Here is a tiny trained network, its code and every weight. The questions are about switching its units off for an input and a target symbol, where a switched-off unit gives its printed mean instead of its output.

import numpy as np


def w(rows, s, z=0):
    codes = np.array(rows[::2]) - 128.0
    scale = np.full(codes.shape[1], s)
    scale[-1] = z or s
    return codes * scale


def norm(h):
    return h / np.sqrt((h * h).mean(-1, keepdims=True) + 1e-5)


def softmax(a):
    e = np.exp(a - a.max(-1, keepdims=True))
    return e / e.sum(-1, keepdims=True)


def log_softmax(a):
    a = a - a.max(-1, keepdims=True)
    return a - np.log(np.exp(a).sum(-1, keepdims=True))


def net(x, mask):
    ids = ['ΘΞΣγζλω'.index(c) for c in x.split()]
    T = len(ids)
    res = E[ids] + P[:T]
    u = 0
    for l in range(3):
        r = norm(res)
        for j in range(2):
            rows = slice(3 * j, 3 * j + 3)
            q, k, v = (r @ M[l][rows].T for M in (Q, K, V))
            z = softmax(np.where(np.tri(T) > 0, q @ k.T / 3**0.5, -1e9)) @ v
            o = O[l][rows]
            res = res + np.where(mask[u + j], z, o[:, -1]) @ o[:, :-1]
        u += 2
    return log_softmax(norm(res)[-1] @ U[:, :-1].T + U[:, -1])


Q, K, V, O = {}, {}, {}, {}
E = w([
[112,96,187],'Θ',
[117,117,139],'Ξ',
[106,73,186],'Σ',
[169,75,143],'γ',
[110,104,175],'ζ',
[171,85,142],'λ',
[2,145,73],'ω',
],0.014)
P = w([
[203,188,60],'0',
[194,62,35],'1',
[196,35,6],'2',
[168,75,18],'3',
[172,101,70],'4',
[172,176,115],'5',
[173,189,129],'6',
[199,222,196],'7',
[198,171,254],'8',
],0.0011)
Q[0] = w([
[218,249,156],'0.h0',
[152,254,186],'0.h0',
[111,176,105],'0.h0',
[103,233,40],'0.h1',
[132,171,153],'0.h1',
[252,131,117],'0.h1',
],0.0067)
K[0] = w([
[97,249,137],'0.h0',
[51,200,161],'0.h0',
[105,136,62],'0.h0',
[127,71,255],'0.h1',
[62,96,172],'0.h1',
[48,225,206],'0.h1',
],0.0065)
V[0] = w([
[92,180,108],'0.h0',
[116,76,113],'0.h0',
[167,206,161],'0.h0',
[121,66,73],'0.h1',
[48,159,111],'0.h1',
[254,146,101],'0.h1',
],0.0088)
O[0] = w([
[92,3,196,2],'0.h0',
[113,180,108,206],'0.h0',
[185,96,104,26],'0.h0',
[98,129,203,172],'0.h1',
[12,158,64,70],'0.h1',
[150,182,182,42],'0.h1',
],0.0053,0.0052)
Q[1] = w([
[88,134,96],'1.h0',
[2,154,181],'1.h0',
[151,112,173],'1.h0',
[147,111,95],'1.h1',
[66,37,129],'1.h1',
[154,132,158],'1.h1',
],0.01)
K[1] = w([
[91,97,7],'1.h0',
[220,223,133],'1.h0',
[137,237,111],'1.h0',
[43,117,102],'1.h1',
[130,3,82],'1.h1',
[197,174,124],'1.h1',
],0.0058)
V[1] = w([
[71,253,194],'1.h0',
[151,142,55],'1.h0',
[191,146,24],'1.h0',
[9,146,109],'1.h1',
[138,160,207],'1.h1',
[186,163,244],'1.h1',
],0.0053)
O[1] = w([
[86,79,249,144],'1.h0',
[184,85,11,46],'1.h0',
[1,88,13,3],'1.h0',
[156,208,216,124],'1.h1',
[15,124,150,183],'1.h1',
[50,144,24,206],'1.h1',
],0.0032,0.0039)
Q[2] = w([
[131,135,215],'2.h0',
[191,158,123],'2.h0',
[118,104,7],'2.h0',
[3,190,82],'2.h1',
[194,149,1],'2.h1',
[234,70,137],'2.h1',
],0.011)
K[2] = w([
[59,227,172],'2.h0',
[103,164,68],'2.h0',
[155,45,79],'2.h0',
[99,3,154],'2.h1',
[87,130,71],'2.h1',
[134,234,69],'2.h1',
],0.012)
V[2] = w([
[150,150,98],'2.h0',
[183,116,92],'2.h0',
[138,247,113],'2.h0',
[166,119,94],'2.h1',
[80,116,135],'2.h1',
[116,174,179],'2.h1',
],0.013)
O[2] = w([
[74,115,86,58],'2.h0',
[77,138,175,9],'2.h0',
[153,1,91,157],'2.h0',
[166,163,159,52],'2.h1',
[68,99,139,134],'2.h1',
[110,111,84,255],'2.h1',
],0.0096,0.0064)
U = w([
[131,114,2,189],'Θ',
[119,69,104,111],'Ξ',
[82,94,233,114],'Σ',
[191,161,136,176],'γ',
[154,95,128,48],'ζ',
[198,163,114,169],'λ',
[51,153,87,254],'ω',
],0.013,0.0032)

Each question gives the input, a string of symbols that net reads in full, and the target symbol t.
The units are the heads (3 rows each of Q, K, V and O). Each row of codes is followed by its name. A weight is (code - 128) times the scale printed after its matrix; where a second scale follows, it is the last column's (O and U).
mask holds one flag per head, layer by layer. A switched-off head (its flag False) gives its mean, the last column of its rows in O, instead of its output. The means were averaged over made-up inputs and are rounded, as every weight is.
A unit's drop is (log p(t) with every unit on - log p(t) with that unit switched off) / (log p(t) with every unit on - log p(t) with every unit switched off).
The circuit of an input: a set's keep is (log p(t) with only the set's units on - log p(t) with every unit switched off) / (log p(t) with every unit on - log p(t) with every unit switched off). Starting from all 6 units, units are removed one at a time, each time the one whose removal leaves the highest keep (on an exact tie, the one counted first), for as long as the keep stays at least 0.8.
units of the circuit, in order: the units of the circuit, biggest drop first
unit that matters most: the unit with the biggest drop
heads that matter: for each layer, one digit per head in row order, 1 if its drop is at least 0.15 and else 0, layers parted by /
drop of u: that unit's drop, to one decimal
input Σ ω ω λ, target ω: units of the circuit, in order	[0.h1, 2.h0]
input ω Σ Σ λ Σ Θ, target γ: unit that matters most	1.h1
input λ Σ ω γ, target ω: heads that matter	01 / 10 / 10
input Θ Θ Σ Θ Σ, target Σ: units of the circuit, in order	[2.h0, 2.h1, 0.h0]
input λ Σ Σ λ λ γ Θ, target λ: heads that matter	01 / 00 / 01
input Σ Σ Θ γ Σ Σ, target γ: heads that matter	01 / 00 / 10
input γ Θ Σ ω ζ, target ω: units of the circuit, in order	[1.h1, 2.h0, 0.h1]
input Ξ γ Σ ω Σ Θ, target Θ: units of the circuit, in order	[0.h1, 1.h0]
input ω Σ ω Σ, target ω: heads that matter	01 / 00 / 10
input Σ Σ Θ, target Σ: heads that matter	00 / 11 / 11
input ω Σ Θ, target ω: heads that matter	01 / 00 / 11
input Θ λ Θ Θ, target λ: units of the circuit, in order	[2.h0, 0.h0]
input ω Σ Σ Θ λ Σ Σ, target λ: units of the circuit, in order	[1.h1, 2.h0, 0.h1, 1.h0]
input Σ Σ Θ γ Σ Θ, target γ: units of the circuit, in order	[2.h0]
input Σ Θ Σ, target Σ: units of the circuit, in order	[2.h0, 2.h1]
input Σ Σ Σ Θ, target Σ: units of the circuit, in order	[2.h1, 2.h0]
input λ Σ Σ Σ Θ λ γ ζ, target λ: units of the circuit, in order	[0.h1, 2.h1]
input Θ Σ Θ Σ ω γ, target ω: heads that matter	11 / 10 / 11
input λ Σ λ λ Θ ω ζ λ, target ω: drop of 1.h1	0.7
input γ λ Θ Θ Ξ Σ ζ, target Θ: units of the circuit, in order	[1.h1]
input Σ γ γ, target γ: drop of 1.h1	0.0
